(in the rows, 128 means zero)
Each row of numbers stands for one node and depends on some of the facts below. Use the named rows to name the rest.

Some nodes and their rows:
q_152: [166 114 151 162 125 112 154 122 108 117 151  88  43 144 121 148 115 102
 115 109 105  97 172 134 135 113 161 133 112]
q_990: [ 94 104 137 127 132 104  97  84 123 137 133  90 209 112 104 138 137 101
 152 154 125 124 169 103 214 176 107 110 124]
q_248: [104 135 113 129 140 107 150 121  85 120 132 127 218 145 185 219 135  78
  99 120 115 105 111 111  73 111 129 151 149]
q_252: [ 99 147 101 128 131 111 177 140 125 138 102 139 163 146 222 154 164 119
  71 129 124 147  93 114  94  92 112 132 107]
q_591: [130 135 120 107 122 161 125 139 139 139 115 145 118 135 137  86 140 156
 114 137 124 157 126 113 118 136 105 116 155]
q_937: [142 137 127 104 115 168  95 136 103 119 129 112 190 152  99 119 133 127
 142 120 102 134 173  97  99 157 112 118 203]
q_60: [ 89 109 125 130 170 112 100  95 146 139 119 126  88  81 113 109 135 152
 145 150 157 122 164 123 219 145 125 141 102]
q_494: [128 129 126 119 123 134 141 130 144 143 124 144 118 131 142 103 136 137
 112 142 130 150 102 126 135 132 109 113 124]
q_592: [126 136 119 121 153 147 120 137 128 125 120 147  76 117 126 121 131 154
 125 121 142 125 140 127 114 117 137 149 144]
q_330: [ 98 112 101 144 131 100 143 131 113 121  89  91 203 128 209 164 152 126
  91 115 122 119 115 123  97  77 134 156  87]
q_894: [140 155 122 122 146 163 103 155 112 108 124  89 108 136  86 109 151 148
 146  99 126 112 204 113 101 126 147 137 164]
q_968: [123 134 123 130 153 130 129 130 131 126 128 145  74 113 128 128 127 143
 125 125 145 118 126 137 127 114 140 146 122]
q_199: [167  92 158 145  96 117 149 101 101 128 160 110 124 158 129 159  96  79
 111 130  83 118 141 120 137 145 128 113 146]
q_758: [134 137 115  98 123 181 111 144 134 137 107 146 120 138 132  72 143 171
 115 133 119 163 146 102 110 141 101 119 180]
q_893: [ 98 114 129 126 129 113 103  98 149 136 118 151 126 101 118 111 122 145
 153 149 143 137 157 125 217 160 112 127 112]
q_966: [167  76 161 146 113 117 143  86  89 127 167 132 102 148 133 181  75  80
 105 131  84 106 132 120 129 144 133 135 163]
q_401: [133 139 141 122 115 111 159 134 122 109 153 116 199 115  98 141 114 100
 226 179 121 147 104 157  82 175 161  88 144]

How the nodes are related:
q_863 (Ξ q_925) (Λ 596) (κ a)
q_60 (Ξ q_82) (Λ 132) (κ c)
q_865 (Ξ q_63) (Λ 651) (κ e)
q_881 (Ξ q_181) (Λ 934) (κ b)
q_104 (Ξ q_893) (Λ 651) (κ b)
q_627 (Ξ q_685) (Λ 334) (κ a)
q_833 (Λ 334) (κ a)
q_893 (Ξ q_417) (Λ 334) (κ a)
q_595 (Ξ q_210) (Λ 596) (κ a)
q_734 (Ξ q_684) (Λ 334) (κ b)
q_821 (Λ 934) (κ a)
q_41 (Ξ q_131) (Λ 623) (κ c)
q_133 (Ξ q_51) (Λ 334) (κ a)
q_425 (Ξ q_811) (Λ 651) (κ e)
q_215 (Ξ q_922) (Λ 934) (κ c)
q_391 (Ξ q_881) (Λ 596) (κ a)
q_834 (Ξ q_158) (Λ 596) (κ a)
q_331 (Ξ q_117) (Λ 596) (κ b)
q_987 (Λ 132) (κ e)
q_591 (Ξ q_429) (Λ 596) (κ a)
q_929 (Ξ q_623) (Λ 651) (κ b)
q_737 (Ξ q_855) (Λ 651) (κ e)
q_272 (Ξ q_414) (Λ 132) (κ a)
q_457 (Ξ q_663) (Λ 132) (κ b)
q_257 (Ξ q_197) (Λ 596) (κ a)
q_287 (Ξ q_452) (Λ 596) (κ a)
q_292 (Ξ q_133) (Λ 623) (κ a)
q_114 (Ξ q_734) (Λ 151) (κ a)
q_411 (Ξ q_193) (Λ 596) (κ a)
q_106 (Λ 934) (κ c)
q_934 (Ξ q_645) (Λ 132) (κ b)
q_158 (Ξ q_675) (Λ 934) (κ c)
q_645 (Ξ q_434) (Λ 132) (κ a)
q_301 (Ξ q_191) (Λ 623) (κ a)
q_230 (Ξ q_438) (Λ 651) (κ a)
q_375 (Λ 334) (κ c)
q_822 (Ξ q_501) (Λ 596) (κ a)
q_869 (Ξ q_200) (Λ 623) (κ b)
q_248 (Ξ q_565) (Λ 151) (κ b)
q_925 (Ξ q_401) (Λ 596) (κ e)
q_413 (Ξ q_783) (Λ 651) (κ b)
q_565 (Ξ q_49) (Λ 596) (κ e)
q_210 (Ξ q_744) (Λ 596) (κ b)
q_756 (Ξ q_297) (Λ 623) (κ c)
q_855 (Ξ q_192) (Λ 623) (κ a)
q_266 (Ξ q_102) (Λ 132) (κ a)
q_286 (Ξ q_239) (Λ 934) (κ b)
q_218 (Λ 623) (κ a)
q_758 (Ξ q_835) (Λ 596) (κ d)
q_46 (Ξ q_114) (Λ 596) (κ a)
q_414 (Ξ q_958) (Λ 934) (κ b)
q_346 (Ξ q_948) (Λ 623) (κ a)
q_825 (Ξ q_755) (Λ 334) (κ c)
q_876 (Ξ q_324) (Λ 596) (κ c)
q_769 (Λ 596) (κ c)
q_193 (Ξ q_152) (Λ 623) (κ b)
q_501 (Ξ q_490) (Λ 934) (κ c)
q_191 (Ξ q_420) (Λ 596) (κ b)
q_935 (Ξ q_46) (Λ 596) (κ a)
q_270 (Ξ q_641) (Λ 934) (κ a)
q_49 (Ξ q_386) (Λ 334) (κ a)
q_811 (Ξ q_199) (Λ 651) (κ a)
q_256 (Ξ q_111) (Λ 623) (κ b)
q_523 (Ξ q_559) (Λ 596) (κ d)
q_617 (Ξ q_918) (Λ 596) (κ b)
q_795 (Ξ q_41) (Λ 151) (κ b)
q_429 (Ξ q_305) (Λ 934) (κ b)
q_581 (Ξ q_851) (Λ 334) (κ d)
q_851 (Ξ q_164) (Λ 132) (κ a)
q_515 (Λ 151) (κ a)
q_948 (Ξ q_60) (Λ 596) (κ a)
q_664 (Ξ q_173) (Λ 596) (κ a)
q_894 (Ξ q_920) (Λ 934) (κ d)
q_95 (Λ 151) (κ a)
q_88 (Ξ q_523) (Λ 651) (κ b)
q_344 (Λ 651) (κ a)
q_967 (Ξ q_457) (Λ 334) (κ a)
q_420 (Λ 132) (κ a)
q_197 (Ξ q_863) (Λ 623) (κ a)
q_613 (Λ 934) (κ a)
q_314 (Ξ q_230) (Λ 623) (κ a)
q_222 (Ξ q_425) (Λ 596) (κ a)
q_624 (Λ 132) (κ c)
q_452 (Ξ q_887) (Λ 132) (κ d)
q_686 (Ξ q_411) (Λ 132) (κ b)
q_200 (Ξ q_740) (Λ 596) (κ c)
q_641 (Ξ q_413) (Λ 596) (κ c)
q_131 (Ξ q_106) (Λ 596) (κ a)
q_968 (Ξ q_212) (Λ 132) (κ a)
q_575 (Ξ q_967) (Λ 623) (κ a)
q_426 (Ξ q_312) (Λ 334) (κ c)
q_887 (Ξ q_591) (Λ 132) (κ c)
q_829 (Ξ q_595) (Λ 132) (κ b)
q_401 (Ξ q_377) (Λ 651) (κ a)
q_320 (Ξ q_891) (Λ 334) (κ a)
q_472 (Ξ q_287) (Λ 623) (κ a)
q_494 (Ξ q_289) (Λ 596) (κ d)
q_181 (Ξ q_380) (Λ 151) (κ b)
q_111 (Ξ q_292) (Λ 334) (κ b)
q_438 (Ξ q_929) (Λ 651) (κ a)
q_990 (Ξ q_215) (Λ 651) (κ a)
q_192 (Ξ q_848) (Λ 334) (κ b)
q_547 (Ξ q_624) (Λ 651) (κ a)
q_610 (Ξ q_509) (Λ 934) (κ b)
q_744 (Ξ q_686) (Λ 934) (κ c)
q_937 (Ξ q_256) (Λ 651) (κ b)
q_509 (Ξ q_627) (Λ 596) (κ a)
q_102 (Ξ q_426) (Λ 596) (κ e)
q_117 (Λ 934) (κ a)
q_63 (Ξ q_834) (Λ 596) (κ a)
q_836 (Ξ q_990) (Λ 334) (κ b)
q_654 (Ξ q_610) (Λ 132) (κ a)
q_835 (Ξ q_89) (Λ 334) (κ a)
q_96 (Λ 596) (κ a)
q_216 (Ξ q_345) (Λ 596) (κ a)
q_345 (Ξ q_104) (Λ 334) (κ c)
q_289 (Ξ q_613) (Λ 334) (κ a)
q_996 (Ξ q_494) (Λ 151) (κ a)
q_896 (Ξ q_222) (Λ 623) (κ b)
q_51 (Ξ q_472) (Λ 334) (κ a)
q_975 (Ξ q_88) (Λ 623) (κ a)
q_755 (Ξ q_934) (Λ 132) (κ a)
q_783 (Ξ q_806) (Λ 596) (κ b)
q_89 (Ξ q_937) (Λ 334) (κ d)
q_848 (Ξ q_422) (Λ 934) (κ b)
q_312 (Ξ q_825) (Λ 651) (κ a)
q_152 (Ξ q_886) (Λ 934) (κ a)
q_740 (Ξ q_756) (Λ 151) (κ d)
q_173 (Ξ q_123) (Λ 596) (κ c)
q_592 (Λ 132) (κ c)
q_330 (Ξ q_869) (Λ 623) (κ a)
q_123 (Ξ q_996) (Λ 934) (κ a)
q_305 (Ξ q_48) (Λ 934) (κ a)
q_663 (Ξ q_935) (Λ 596) (κ a)
q_920 (Ξ q_737) (Λ 651) (κ a)
q_490 (Ξ q_286) (Λ 334) (κ c)
q_297 (Ξ q_252) (Λ 151) (κ a)
q_966 (Ξ q_896) (Λ 151) (κ b)
q_442 (Λ 132) (κ a)
q_675 (Ξ q_266) (Λ 934) (κ b)
q_691 (Ξ q_865) (Λ 934) (κ a)
q_212 (Ξ q_795) (Λ 934) (κ c)
q_239 (Ξ q_894) (Λ 596) (κ c)
q_377 (Ξ q_320) (Λ 334) (κ a)
q_520 (Ξ q_216) (Λ 623) (κ a)
q_409 (Λ 132) (κ a)
q_685 (Ξ q_966) (Λ 151) (κ b)
q_422 (Ξ q_758) (Λ 934) (κ b)
q_918 (Ξ q_975) (Λ 596) (κ a)
q_891 (Ξ q_539) (Λ 596) (κ d)
q_684 (Ξ q_581) (Λ 596) (κ a)
q_417 (Ξ q_346) (Λ 934) (κ b)
q_958 (Ξ q_257) (Λ 151) (κ b)
q_48 (Ξ q_592) (Λ 623) (κ a)
q_199 (Ξ q_270) (Λ 651) (κ a)
q_82 (Ξ q_836) (Λ 132) (κ c)
q_43 (Ξ q_841) (Λ 651) (κ a)
q_886 (Ξ q_654) (Λ 623) (κ b)
q_164 (Ξ q_330) (Λ 334) (κ b)
q_252 (Ξ q_248) (Λ 596) (κ a)
q_434 (Ξ q_301) (Λ 334) (κ a)
q_806 (Ξ q_331) (Λ 623) (κ a)
q_623 (Ξ q_822) (Λ 596) (κ a)
q_539 (Ξ q_43) (Λ 934) (κ a)
q_386 (Ξ q_547) (Λ 596) (κ b)
q_324 (Ξ q_314) (Λ 151) (κ a)
q_559 (Ξ q_442) (Λ 334) (κ a)
q_922 (Ξ q_575) (Λ 132) (κ c)
q_841 (Ξ q_859) (Λ 651) (κ b)
q_380 (Ξ q_769) (Λ 596) (κ a)
q_859 (Ξ q_391) (Λ 623) (κ c)

Which node is each row?
No name comes twice in this set of rows, the named rows included.
[ 94 134 110 131 144 103 152 119  84 120 127 124 226 144 193 224 140  79
  97 120 114 105 115 108  81 109 125 154 145]  q_740
[128 153 128 129 149 131 108 142 145 136 142 154  81 122  93 135 127 128
 105  93 166 100  87 145 131 101 125 146 104]  q_420
[144 125 135 135 112 129  83 142 146 134 130 113 159 128  85 119 116 126
 105  86 149 100  69 149 125  94 119 137  88]  q_301
[169  68 148 154 100 120 134 108 119 125 127 103  90 133 146 121  91 129
 101 122  95 121 125 138 129 105 142 137 109]  q_193
[134 135 117  99 124 176 114 143 137 137 109 146 119 137 131  75 142 168
 115 134 122 163 141 105 115 142 102 119 174]  q_239
[138 155 122 126 146 157 106 153 114 109 126  88 109 135  88 113 149 142
 147 100 126 110 196 117 106 126 148 137 155]  q_501
[136 159 135 118 116 134 103 149 166 159 145 159 130 145  84 110 130 114
  80  92 164 118  38 140 146 110  85 114  93]  q_102
[ 92 125 128 145 163 100 106 107 129 125 125  66 131 100 102 131 156 123
 156 132 146 101 200 118 209 141 141 132  89]  q_215
[137 110 132 133 118 115 141 139 140 108 122 107 163  94 117 106 110 148
 207 166 131 147  92 174  78 133 172 115 106]  q_859
[108  77 133 135 132 114  79  94 143 134 107  86 161  87 107  91 124 153
 150 145 136 127 151 126 206 140 121 131  93]  q_346
[100 153 103 133 121 107 163 139 119 121 107 163 154 145 203 175 143 117
  99 115 128 132 116 126 100  99 127 148 115]  q_49
[161 101 155 142  99 117 144 104 103 128 157 111 134 155 126 158 102  80
 115 129  88 119 139 119 135 146 128 113 147]  q_413
[143 161 146 125 106 125  87 141 135 142 168 127 199 157  47 157 119  69
 105  79 147  89  66 136 134 127  96 113 115]  q_312

Now the same nodes, written a new way:
Named rows:
q_829: [ 94 147 112 114 159 129 155 138 121 154 109 132 127 154 137  76 126 108
 133 142 130 125 135 109 133  51 164 128 100 164 139]
q_834: [112 110 159  94 103 151 122 109 131 106 101  70  87 125  94 157 114  94
 144 103 133  95 125 132 117 180 166 124 132 123 125]
q_215: [141 199 108  98 122 141 106 148  66 145 122 178 106 140 148 150 176 127
  60 134 156 116 162  74 100 157 142  94 157 120  92]
q_344: [165 138 143 134  93 133  54 112 118 127 131 107 117  92 138 109 159 151
 115 133 146 131 125 121 147 150 114 126 163 148 162]
q_270: [135 121  85 133 160  98 102 100 136 165 105 157 116 129 166 122 153 134
 104 168 102 102 109 121 114 147  98 119 127 156 102]
q_297: [108 157 119 175 136 149 167 136 136 151 128  78 102 162  78 110  74 162
 126 144  93 126  87  89 155  92 173 158 141 165 150]
q_320: [ 81 103 115 160 130 101 156 157 123  77 163 172 126 121  97  89 156 147
 152 121 152 155 143 141 148 133 146 242  58  89 125]
q_836: [158 131 119  81 144  76 169 214  80  99 150 207 187 153 164 156 119 122
 107  85 145 167 169 135 104 125  81  97 119  78  44]
q_592: [149 103 135 117 147 155 132 158 121 118 125 136 233 155 185  72 150  95
 115 123  94 154 149 130 187  34  87 115  95 175 144]
q_539: [ 85 128 127 168 146 134 122 124 120 101 141 194 110  99 119 112 221 130
  94 154 124 113 131 112 133 160 147 211  58 121 144]
q_925: [ 71  89 145 150 118 164 142 132 147  96 155 131 130 108  74 138 176 107
 147 123 115 135 154 150 112 194 147 190  82  69 136]
q_266: [107  68 170  71 208  88 182 201 112 108  90 177 160 156 164 146 113  78
 116  95 126  91 109 142 167  77 106 106  43 161 105]
q_239: [150  87 165 118 143 158 169 113 168  70 122 117 131 122 135 210 101  99
 159  95 133 103 110 176 122 162  90  91 107 103 137]
q_623: [132 102 159 115 114 153 144 105 164 103 127  92  99 126 111 179 104 108
 159 110 135 102 121 150 120 169 131  98 130 108 146]
q_967: [141 176 109  92 126 100 156 189  77 117 149 150 131 157 119 129 105 148
 114 105 154 167 162 102 106 117 148 116 162 107  76]
q_117: [177 163 128 138  89 160  52  90 116 132 102 101 146 120 163  91 179 123
  86 143 118 131 136 110 164 121 123 130 142 180 164]
q_41: [131 127 147 134 110 108 102 136 108 144 121 124 141 118 145 108 121 146
 124 116 143 150 125 122 143 101 127 130 135 139 150]

Name these rows:
No name comes twice in this set of rows, the named rows included.
[122 126 126  83 104 150 136 160 108 114 146 143 147 142 123 183 140  98
 109 102 132 141 192 140  76 181 124  64 146  71  77]  q_948
[133 200 116  89  97 133  78 156  56 150 141 152  84 113 125 142 161 145
  94 111 175 122 166  92  86 172 162  92 185 102 107]  q_990

The same nodes again, as new rows of numbers:
Named rows:
q_975: [158 125 123 131 122 125 117 103 112 152 119 132 113 138]
q_918: [113 119 112 113 126 156 119 118 136 124 116 140 147 118]
q_769: [124  91 157  90 135 161 113 136 110 139 119 131 163  98]
q_330: [151 104 110 171 103 176 151  87 108 150 179 115  82 180]
q_191: [149 113  84 135 115 150 118 108 130  93 105 158 160  86]
q_452: [145 187 200 127 112 106 146 144 156 118 135 114 164 159]
q_123: [132 108 112 134 134 115 110 154 157 116 140 109 123 125]
q_346: [148 130 120 113 211 108 130  93 148 151 110 188  57 149]
q_547: [123 124 122 170  98 156 156 135 112 133 157 114 117 127]
q_386: [112 105 110 142  93 191 139 112 122 124 152 116 142 141]
q_675: [191  99  66 168 117 104 106 136 152  68 124 139 144  77]
q_825: [185 102  64 178 116 103 133  71  80  86  93 128 119  58]
q_314: [155 144 141 135 120 122 119  99 138 156 107 111 120 145]
q_836: [109 114 112 126 229 105 157  77 124 139 110 153  36 129]
q_252: [108  99 107 153  85 205 147 108 118 123 169 110 133 152]
q_922: [137 157 164 113 205 107 165 135 151 111 160 200  83 175]
q_106: [133 107 115 134 133 117 109 154 158 117 142 108 126 126]

Which node is each row?
No name comes twice in this set of rows, the named rows included.
[111 171 121 102  95  85 119 162  94 119 151 162 132 166]  q_686
[111 102 108 149  87 199 142 110 119 123 162 111 136 147]  q_565
[108 122 114 100 180 145 127 114 157 125 107 175 117 123]  q_216
[ 77 126  43 110  96  86  77 172 125 128 141 128 106 151]  q_610
[117 140 146 143 153 157 170 155 159 105 188 172 109 166]  q_114
[100 110 108 123 182 174 151 103 159 124 142 173  87 151]  q_663
[117 147 153 148 132 110 144  84 136 147  87  52 119 125]  q_490
[100 144  51 104  83  94  84 121  78 163 120 152  93 164]  q_896
[101 107 109 130 164 183 153 103 152 124 151 161  93 153]  q_46
[109 107 110 140 208 122 164  75 116 139 129 138  37 138]  q_967
[124 111 113 115 220 100 121 146 191 116 131 162  75 134]  q_417
[145  77 157 109 147 120 102 173 130 133 144 101 142 104]  q_414
[126 147 154 142 128 112 115 146 213 125 114  60 146 141]  q_894
[162 111  77 141 111 148 116 103 129  82 101 165 161  76]  q_834
[151 128 122 119 173 114 122  98 134 151 113 163  83 144]  q_520

